Here is a tiny trained network, its code and every weight. The questions are about switching its units off for an input and a class, where a switched-off unit gives its printed mean instead of its output.

import numpy as np


def w(rows, s, z=0):
    codes = np.array(rows[::2]) - 128.0
    scale = np.full(codes.shape[1], s)
    scale[-1] = z or s
    return codes * scale


def f(y):
    return y / 2 * (1 + np.tanh(0.7978845608 * (y + 0.044715 * y**3)))


def log_softmax(a):
    a = a - a.max(-1, keepdims=True)
    return a - np.log(np.exp(a).sum(-1, keepdims=True))


def net(x, mask):
    res = np.array(x, float).reshape(1, 8) / 4 @ E
    y = f(res @ A[0][:, :-1].T + A[0][:, -1])
    res = res + np.where(mask, y, B[0][:, -1]) @ B[0][:, :-1]
    return log_softmax(res[-1] @ U[:, :-1].T + U[:, -1])


A, B = {}, {}
E = w([
[201,156,33,208,78],'x0',
[137,171,130,75,89],'x1',
[75,141,189,220,50],'x2',
[131,255,180,173,199],'x3',
[125,125,128,134,134],'x4',
[126,126,128,132,132],'x5',
[126,123,128,137,134],'x6',
[232,97,226,148,134],'x7',
],0.0085)
A[0] = w([
[124,218,117,140,169,89],'N0',
[79,104,181,78,106,121],'N1',
[114,175,155,148,182,58],'N2',
[48,128,88,124,154,157],'N3',
[164,92,72,128,201,138],'N4',
[174,137,72,171,128,38],'N5',
[84,159,63,125,129,54],'N6',
[251,92,206,116,100,81],'N7',
[145,89,79,108,67,202],'N8',
[140,62,77,128,87,148],'N9',
[181,181,98,129,69,120],'N10',
[173,114,111,62,186,132],'N11',
[132,212,125,153,145,136],'N12',
[179,130,72,179,82,135],'N13',
[70,115,61,134,133,45],'N14',
[100,87,111,183,178,188],'N15',
[71,92,178,201,34,107],'N16',
[95,141,169,162,80,3],'N17',
[142,98,118,82,48,188],'N18',
[167,106,199,101,150,58],'N19',
[39,177,106,83,121,74],'N20',
[180,233,137,128,157,138],'N21',
[93,149,171,172,87,42],'N22',
],0.012,0.0046)
B[0] = w([
[75,85,106,142,122,220],'N0',
[109,135,163,35,200,214],'N1',
[117,26,49,90,166,186],'N2',
[223,116,195,154,54,227],'N3',
[162,218,106,118,150,223],'N4',
[181,91,184,25,150,186],'N5',
[176,106,128,131,40,197],'N6',
[145,91,93,210,45,247],'N7',
[103,110,150,184,175,255],'N8',
[60,132,93,158,182,247],'N9',
[158,134,221,55,155,197],'N10',
[143,235,56,117,158,230],'N11',
[70,69,109,152,192,222],'N12',
[141,99,234,2,161,236],'N13',
[146,88,123,162,72,199],'N14',
[128,172,227,160,154,192],'N15',
[180,222,23,61,171,251],'N16',
[154,135,49,71,133,161],'N17',
[33,92,102,214,199,235],'N18',
[179,98,177,99,53,190],'N19',
[204,89,159,144,70,215],'N20',
[83,81,95,186,157,249],'N21',
[140,161,66,86,140,178],'N22',
],0.0074,0.0072)
U = w([
[14,54,80,173,178,86],'0',
[149,238,40,100,139,89],'1',
[122,96,241,42,156,99],'2',
[176,80,135,194,7,92],'3',
[85,171,167,168,146,254],'4',
],0.011,0.014)

Each question gives the input, the list of numbers given to net, and the class t.
The units are the neurons (one row each of A and B). Each row of codes is followed by its name. A weight is (code - 128) times the scale printed after its matrix; where a second scale follows, it is the last column's (A, B and U).
mask holds one flag per neuron, in row order. A switched-off neuron (its flag False) gives its mean, the last column of its row in B, instead of its output. The means were averaged over made-up inputs and are rounded, as every weight is.
A unit's drop is (log p(t) with every unit on - log p(t) with that unit switched off) / (log p(t) with every unit on - log p(t) with every unit switched off).
The circuit of an input: a set's keep is (log p(t) with only the set's units on - log p(t) with every unit switched off) / (log p(t) with every unit on - log p(t) with every unit switched off). Starting from the 12 units with the biggest drops (on a tie, the unit counted first), units are removed one at a time, each time the one whose removal leaves the highest keep (on an exact tie, the one counted first), for as long as the keep stays at least 0.8.
circuit, biggest first: the units of the circuit, biggest drop first
unit that matters most: the unit with the biggest drop
k most important neurons: the k neurons with the biggest drops, biggest first
drop of u: that unit's drop, to one decimal
input [-3,-2,-1,-4,-4,8,-8,-5], class 3: circuit, biggest first -> [N3 N20]
input [-8,-1,-8,1,7,-1,-4,-3], class 1: circuit, biggest first -> [N11]
input [2,7,-3,7,-8,-3,2,-8], class 3: circuit, biggest first -> [N20 N6 N3]
input [-4,-7,-5,-3,-1,2,7,6], class 4: circuit, biggest first -> [N11 N13]
input [0,3,1,-3,-5,-2,3,1], class 0: 4 most important neurons -> [N18 N3 N4 N15]
input [6,6,-2,-7,-1,-3,7,-4], class 0: 3 most important neurons -> [N18 N9 N8]
input [-7,-8,-6,-2,-7,-8,0,8], class 3: 3 most important neurons -> [N7 N19 N13]
input [7,-1,2,-6,3,1,6,2], class 2: 3 most important neurons -> [N13 N5 N10]
input [3,-8,-6,-3,1,-1,1,-6], class 4: 4 most important neurons -> [N16 N15 N8 N9]
input [1,8,-2,0,-6,-2,6,-3], class 4: circuit, biggest first -> [N16 N2]
input [-6,0,-1,-6,6,-5,7,3], class 0: 2 most important neurons -> [N13 N18]
input [7,7,-6,-4,2,3,3,6], class 2: 4 most important neurons -> [N13 N10 N5 N16]
input [-6,-2,-3,-7,-3,-8,-4,6], class 0: 2 most important neurons -> [N18 N7]
input [5,4,-6,-1,3,2,-3,-7], class 3: circuit, biggest first -> [N6 N16]
input [8,3,-5,7,3,8,-2,8], class 2: circuit, biggest first -> [N13]
input [6,1,6,6,2,-7,-7,-3], class 0: 3 most important neurons -> [N12 N21 N0]
input [7,-6,2,5,-2,-7,-7,0], class 2: circuit, biggest first -> [N13 N5]
input [-3,-3,-6,5,5,2,0,4], class 1: 3 most important neurons -> [N11 N18 N4]
input [1,2,7,7,4,3,-3,1], class 0: 2 most important neurons -> [N12 N21]
input [8,2,-6,8,-5,0,2,-2], class 0: unit that matters most -> N21
input [4,-8,5,-3,-7,-3,-5,-7], class 4: 4 most important neurons -> [N16 N7 N9 N15]
input [5,6,7,5,5,-3,3,4], class 1: 3 most important neurons -> [N16 N22 N17]
input [-8,-4,-8,-3,-6,7,-1,1], class 1: drop of N11 -> 0.9
input [-3,2,-1,3,8,-5,2,0], class 0: drop of N4 -> 0.4
input [-7,-7,0,1,-2,-6,-3,-4], class 2: drop of N1 -> 0.1
